Below are the code and all the weights of a small trained network. Each question names an input and a class and asks about switching units off, where a switched-off unit gives its printed mean instead of its output.

import numpy as np


def w(rows, s, z=0):
    codes = np.array(rows[::2]) - 128.0
    scale = np.full(codes.shape[1], s)
    scale[-1] = z or s
    return codes * scale


def norm(h):
    return h / np.sqrt((h * h).mean(-1, keepdims=True) + 1e-5)


def f(y):
    return y / 2 * (1 + np.tanh(0.7978845608 * (y + 0.044715 * y**3)))


def log_softmax(a):
    a = a - a.max(-1, keepdims=True)
    return a - np.log(np.exp(a).sum(-1, keepdims=True))


def net(x, mask):
    res = np.array(x, float).reshape(1, 7) / 4 @ E
    u = 0
    for l in range(2):
        y = f(norm(res) @ A[l][:, :-1].T + A[l][:, -1])
        res = res + np.where(mask[u : u + 16], y, B[l][:, -1]) @ B[l][:, :-1]
        u += 16
    return log_softmax(norm(res)[-1] @ U[:, :-1].T + U[:, -1])


A, B = {}, {}
E = w([
[204,200,86,194,167,97,93,137,124,154,118],'x0',
[54,96,139,140,105,127,111,68,209,158,187],'x1',
[119,96,109,156,113,159,96,238,118,111,123],'x2',
[77,110,72,132,160,234,185,148,139,112,30],'x3',
[158,134,81,137,102,124,195,188,135,5,164],'x4',
[156,77,170,84,154,142,116,203,211,135,134],'x5',
[225,109,135,116,65,137,80,79,144,141,99],'x6',
],0.011)
A[0] = w([
[251,123,160,117,84,124,92,118,142,123,88,111],'0.n1',
[131,135,135,160,150,100,73,168,145,160,106,2],'0.n2',
[118,78,117,135,97,144,118,104,156,141,140,74],'0.n3',
[123,128,125,135,148,70,109,173,156,113,195,128],'0.n4',
[77,133,124,107,93,129,130,110,120,78,114,93],'0.n5',
[169,111,152,124,91,86,84,139,131,152,128,68],'0.n6',
[127,133,129,140,133,101,110,48,119,189,108,117],'0.n7',
[123,108,148,99,168,134,142,127,183,129,128,86],'0.n8',
[84,85,143,147,98,166,97,92,181,154,123,115],'0.n9',
[164,149,126,155,89,65,106,66,153,95,209,132],'0.n10',
[131,116,157,102,141,105,142,146,153,98,156,51],'0.n11',
[152,117,126,105,172,154,138,137,182,118,115,67],'0.n12',
[137,185,128,129,148,117,117,39,132,195,109,140],'0.n13',
[136,162,91,140,157,115,153,150,123,92,87,101],'0.n14',
[142,106,149,79,127,139,122,132,127,130,85,36],'0.n15',
[79,105,123,114,130,146,116,145,116,156,108,16],'0.n16',
],0.015,0.0064)
B[0] = w([
[230,124,8,68,120,159,180,158,87,103,255,251],'0.n1',
[154,152,60,160,179,179,217,157,79,111,47,153],'0.n2',
[85,96,128,203,118,106,126,178,121,124,66,161],'0.n3',
[162,155,141,165,182,78,163,88,163,248,148,214],'0.n4',
[90,128,156,149,173,136,139,81,119,78,118,163],'0.n5',
[124,114,42,136,136,138,209,103,114,98,142,195],'0.n6',
[89,145,102,118,204,78,169,145,155,216,103,231],'0.n7',
[155,88,184,126,121,75,121,156,139,164,157,168],'0.n8',
[57,108,215,125,118,170,97,129,189,168,108,217],'0.n9',
[117,87,25,88,47,110,178,62,74,80,210,254],'0.n10',
[120,139,124,123,164,99,148,92,162,181,126,157],'0.n11',
[151,116,129,128,151,60,141,131,115,205,188,159],'0.n12',
[104,154,164,116,197,109,153,215,244,182,76,254],'0.n13',
[133,156,96,200,153,211,154,106,84,130,86,190],'0.n14',
[152,93,98,105,97,75,163,115,151,118,143,146],'0.n15',
[161,86,143,121,94,105,77,147,115,106,169,148],'0.n16',
],0.009,0.0091)
A[1] = w([
[156,118,146,116,85,146,150,120,95,183,153,105],'1.n1',
[174,82,147,41,136,123,92,183,66,90,87,94],'1.n2',
[214,111,95,64,83,99,76,118,134,111,132,67],'1.n3',
[86,59,96,154,64,161,112,116,208,191,112,131],'1.n4',
[148,166,111,128,149,126,142,156,121,111,96,54],'1.n5',
[63,107,128,103,133,83,160,71,128,89,111,46],'1.n6',
[133,113,150,88,155,104,112,146,163,55,120,46],'1.n7',
[94,218,175,147,124,47,113,168,149,149,202,100],'1.n8',
[77,139,135,110,191,99,140,175,160,198,114,181],'1.n9',
[91,194,121,96,122,83,53,100,147,214,107,75],'1.n10',
[77,91,209,144,66,114,14,115,126,107,110,3],'1.n11',
[164,61,109,76,107,222,128,150,202,146,118,124],'1.n12',
[202,152,95,228,145,151,33,237,124,153,103,89],'1.n13',
[83,145,132,130,105,103,86,128,39,75,123,60],'1.n14',
[251,165,59,160,126,149,97,206,130,134,115,90],'1.n15',
[146,178,131,109,128,127,172,115,117,70,74,76],'1.n16',
],0.011,0.0055)
B[1] = w([
[102,177,128,140,130,80,184,82,109,122,154,145],'1.n1',
[160,190,125,158,85,86,199,75,144,202,184,140],'1.n2',
[134,99,80,39,68,83,121,144,131,170,244,156],'1.n3',
[40,65,177,187,98,127,133,48,104,118,26,192],'1.n4',
[104,131,141,113,140,153,24,109,119,124,96,138],'1.n5',
[167,214,115,158,183,215,140,114,57,150,139,142],'1.n6',
[117,123,170,136,160,153,167,158,102,169,80,121],'1.n7',
[102,86,133,89,124,43,163,68,94,254,111,168],'1.n8',
[191,114,226,155,150,70,108,163,114,117,28,247],'1.n9',
[75,58,249,192,118,54,233,128,204,201,64,164],'1.n10',
[212,15,188,94,71,174,26,221,93,64,229,143],'1.n11',
[156,125,110,122,137,15,166,111,118,225,124,178],'1.n12',
[161,206,125,139,184,167,136,168,212,243,97,160],'1.n13',
[124,86,107,183,97,134,175,124,17,155,204,131],'1.n14',
[185,226,107,49,166,170,47,168,114,167,118,193],'1.n15',
[131,129,155,134,115,189,69,127,208,68,70,141],'1.n16',
],0.008,0.013)
U = w([
[202,152,49,84,105,104,131,145,95,139,245,204],'0',
[86,139,87,162,95,211,134,95,73,9,127,2],'1',
[114,70,200,108,76,181,12,184,124,60,142,4],'2',
[200,227,100,127,201,199,120,199,114,143,63,99],'3',
[116,106,194,145,157,64,141,144,160,182,87,214],'4',
],0.015,0.0031)

Each question gives the input, the list of numbers given to net, and the class t.
The units are the neurons (one row each of A and B). Each row of codes is followed by its name. A weight is (code - 128) times the scale printed after its matrix; where a second scale follows, it is the last column's (A, B and U).
mask holds one flag per neuron, layer by layer. A switched-off neuron (its flag False) gives its mean, the last column of its row in B, instead of its output. The means were averaged over made-up inputs and are rounded, as every weight is.
A unit's drop is (log p(t) with every unit on - log p(t) with that unit switched off) / (log p(t) with every unit on - log p(t) with every unit switched off).
The circuit of an input: a set's keep is (log p(t) with only the set's units on - log p(t) with every unit switched off) / (log p(t) with every unit on - log p(t) with every unit switched off). Starting from the 12 units with the biggest drops (on a tie, the unit counted first), units are removed one at a time, each time the one whose removal leaves the highest keep (on an exact tie, the one counted first), for as long as the keep stays at least 0.8.
circuit, biggest first: the units of the circuit, biggest drop first
unit that matters most: the unit with the biggest drop
k most important neurons: the k neurons with the biggest drops, biggest first
top k neurons in layer l: the k neurons of layer l with the biggest drops, biggest first
drop when u is switched off: that unit's drop, to one decimal
input [3,-4,-4,1,-8,-2,7], class 3: circuit, biggest first -> (0.n1, 0.n13)
input [8,3,6,-6,-6,4,0], class 3: circuit, biggest first -> (0.n2)
input [-4,-4,5,-3,-8,7,-1], class 0: circuit, biggest first -> (0.n13, 1.n10, 0.n6)
input [-3,-8,-8,1,-1,-8,4], class 3: 2 most important neurons -> (0.n1, 0.n9)
input [0,1,-4,1,7,2,-1], class 0: top 3 neurons in layer 1 -> (1.n4, 1.n9, 1.n10)
input [7,-7,5,-1,7,-3,6], class 0: top 2 neurons in layer 1 -> (1.n3, 1.n9)
input [-4,-4,5,-1,7,-3,-3], class 1: top 3 neurons in layer 0 -> (0.n13, 0.n5, 0.n1)
input [-2,-2,5,4,-6,-3,-1], class 2: 4 most important neurons -> (0.n1, 1.n11, 0.n16, 0.n13)
input [-2,1,-6,4,6,2,-4], class 3: 2 most important neurons -> (0.n10, 0.n1)
input [-3,-3,8,1,6,0,7], class 0: top 2 neurons in layer 0 -> (0.n1, 0.n13)
input [-2,7,2,-5,4,-5,1], class 1: top 2 neurons in layer 0 -> (0.n10, 0.n1)
input [0,0,5,-2,-1,-8,-3], class 0: top 3 neurons in layer 0 -> (0.n13, 0.n9, 0.n4)
input [4,5,-4,-1,5,0,-8], class 0: 2 most important neurons -> (0.n10, 0.n13)
input [6,3,-2,3,5,-7,0], class 1: most important neuron -> (0.n10)
input [-2,-6,6,4,-3,4,2], class 0: 2 most important neurons -> (0.n13, 0.n15)
input [0,-7,-7,-7,7,-8,-8], class 1: top 2 neurons in layer 0 -> (0.n1, 0.n14)
input [-7,5,5,5,-6,-3,2], class 2: drop when 1.n14 is switched off -> 0.0
input [-7,5,-2,6,-8,6,-8], class 2: drop when 0.n7 is switched off -> 0.2
input [-8,4,2,4,-6,3,-3], class 2: drop when 1.n11 is switched off -> 0.2
input [4,-3,-3,1,-2,6,-4], class 3: unit that matters most -> 0.n2
